Here is a tiny trained network, its code and every weight. The questions are about switching its units off for an input and a target symbol, where a switched-off unit gives its printed mean instead of its output.

import numpy as np


def w(rows, s, z=0):
    codes = np.array(rows[::2]) - 128.0
    scale = np.full(codes.shape[1], s)
    scale[-1] = z or s
    return codes * scale


def f(y):
    return np.maximum(y, 0)


def softmax(a):
    e = np.exp(a - a.max(-1, keepdims=True))
    return e / e.sum(-1, keepdims=True)


def log_softmax(a):
    a = a - a.max(-1, keepdims=True)
    return a - np.log(np.exp(a).sum(-1, keepdims=True))


def net(x, mask):
    ids = ['αβγδεζηθλμπστφψ'.index(c) for c in x.split()]
    T = len(ids)
    res = E[ids] + P[:T]
    q, k, v = (res @ M[0].T for M in (Q, K, V))
    z = softmax(np.where(np.tri(T) > 0, q @ k.T / 2**0.5, -1e9)) @ v
    res = res + np.where(mask[0], z, O[0][:, -1]) @ O[0][:, :-1]
    y = f(res @ A[0][:, :-1].T + A[0][:, -1])
    res = res + np.where(mask[1:9], y, B[0][:, -1]) @ B[0][:, :-1]
    return log_softmax(res[-1] @ U[:, :-1].T + U[:, -1])


Q, K, V, O, A, B = {}, {}, {}, {}, {}, {}
E = w([
[105,112,125,201,204,73],'α',
[138,117,227,114,85,99],'β',
[251,186,104,150,95,115],'γ',
[139,120,157,77,122,61],'δ',
[175,194,110,124,58,133],'ε',
[159,105,89,106,87,130],'ζ',
[115,84,119,120,103,106],'η',
[159,114,155,119,148,106],'θ',
[190,89,79,108,112,140],'λ',
[212,136,123,58,95,117],'μ',
[199,143,84,181,128,149],'π',
[138,73,174,125,51,173],'σ',
[87,153,89,158,169,87],'τ',
[207,110,150,142,88,154],'φ',
[89,164,145,175,134,117],'ψ',
],0.025)
P = w([
[243,14,28,191,119,77],'0',
[135,177,137,122,171,248],'1',
[189,35,167,187,2,118],'2',
[134,162,126,113,209,224],'3',
[230,64,155,202,102,84],'4',
[125,161,137,93,184,215],'5',
[203,97,164,183,124,55],'6',
[123,157,140,73,161,224],'7',
[196,143,161,176,59,73],'8',
[128,160,147,64,132,222],'9',
[175,158,136,171,112,37],'10',
[135,162,108,102,200,209],'11',
[159,185,126,159,108,24],'12',
],0.0081)
Q[0] = w([
[153,128,35,167,141,255],'H0',
[78,158,161,90,62,199],'H0',
],0.0074)
K[0] = w([
[159,162,2,248,100,207],'H0',
[130,94,229,136,13,171],'H0',
],0.0052)
V[0] = w([
[77,97,123,168,63,23],'H0',
[157,201,161,66,215,255],'H0',
],0.0054)
O[0] = w([
[18,48,100,206,86,81,5],'H0',
[1,221,98,209,17,65,48],'H0',
],0.008,0.0012)
A[0] = w([
[221,73,110,84,94,166,114],'N0',
[2,192,200,178,165,168,143],'N1',
[243,160,147,179,108,38,190],'N2',
[191,109,117,179,86,120,142],'N3',
[90,112,211,53,231,140,254],'N4',
[85,95,166,93,53,146,149],'N5',
[138,191,121,137,150,229,114],'N6',
[156,120,202,153,85,50,90],'N7',
],0.0085,0.0039)
B[0] = w([
[146,119,135,177,176,103,208],'N0',
[102,4,110,31,174,83,134],'N1',
[91,168,184,124,157,68,249],'N2',
[39,82,98,97,177,130,189],'N3',
[145,215,100,169,68,142,155],'N4',
[109,73,85,168,101,96,139],'N5',
[96,97,126,91,115,212,164],'N6',
[141,120,79,136,157,118,162],'N7',
],0.011,0.017)
U = w([
[116,86,108,171,156,60,185],'α',
[97,109,184,141,113,73,182],'β',
[92,156,212,130,139,110,30],'γ',
[130,198,59,145,82,66,83],'δ',
[116,150,158,121,108,159,252],'ε',
[172,112,73,137,130,129,155],'ζ',
[151,118,97,162,105,115,131],'η',
[184,171,153,217,110,153,150],'θ',
[170,109,95,126,151,135,74],'λ',
[212,136,138,97,134,130,95],'μ',
[108,153,102,180,164,171,88],'π',
[127,96,173,172,101,136,156],'σ',
[119,132,38,99,138,104,47],'τ',
[139,89,246,132,143,163,63],'φ',
[99,86,160,62,147,122,3],'ψ',
],0.011,0.0041)

Each question gives the input, a string of symbols that net reads in full, and the target symbol t.
The units are the heads (2 rows each of Q, K, V and O) and the neurons (one row each of A and B). Each row of codes is followed by its name. A weight is (code - 128) times the scale printed after its matrix; where a second scale follows, it is the last column's (O, A, B and U).
mask holds one flag per unit, heads first, then neurons. A switched-off unit (its flag False) gives its mean, the last column of its rows in O or B, instead of its output. The means were averaged over made-up inputs and are rounded, as every weight is.
A unit's drop is (log p(t) with every unit on - log p(t) with that unit switched off) / (log p(t) with every unit on - log p(t) with every unit switched off).
The circuit of an input: a set's keep is (log p(t) with only the set's units on - log p(t) with every unit switched off) / (log p(t) with every unit on - log p(t) with every unit switched off). Starting from all 9 units, units are removed one at a time, each time the one whose removal leaves the highest keep (on an exact tie, the one counted first), for as long as the keep stays at least 0.8.
units of the circuit, in order: the units of the circuit, biggest drop first
k most important neurons: the k neurons with the biggest drops, biggest first
drop when u is switched off: that unit's drop, to one decimal
input φ ψ ζ, target α: units of the circuit, in order : (N0, N5, N3)
input ε ε μ ε σ, target α: units of the circuit, in order : (N5, N0, N7)
input π ε β, target α: units of the circuit, in order : (N7, N5)
input θ π δ ε, target ε: units of the circuit, in order : (N6, H0, N0)
input ζ δ ε ε η θ ζ ε θ ε τ π φ, target α: units of the circuit, in order : (N7, N3, N6)
input δ θ ε θ ε θ ε ε π μ β, target α: 3 most important neurons : (N7, N5, N6)
input μ τ π ζ φ, target α: 3 most important neurons : (N3, N0, N7)
input σ μ π δ ε ψ, target ψ: 2 most important neurons : (N1, N0)
input β δ ε ε τ σ, target σ: 3 most important neurons : (N5, N2, N7)
input ψ ε θ ε δ β ψ ζ γ γ, target γ: most important neuron : (N2)
input γ γ μ θ, target θ: 3 most important neurons : (N4, N3, N2)
input τ ψ π, target α: drop when N3 is switched off : 0.3
input θ ε ζ θ μ θ ε σ, target σ: drop when N2 is switched off : 0.3
input τ ε ε β η θ ε ε μ, target α: drop when N1 is switched off : 0.0
input ε φ ε ε η τ π ζ δ π σ, target α: drop when H0 is switched off : 0.1
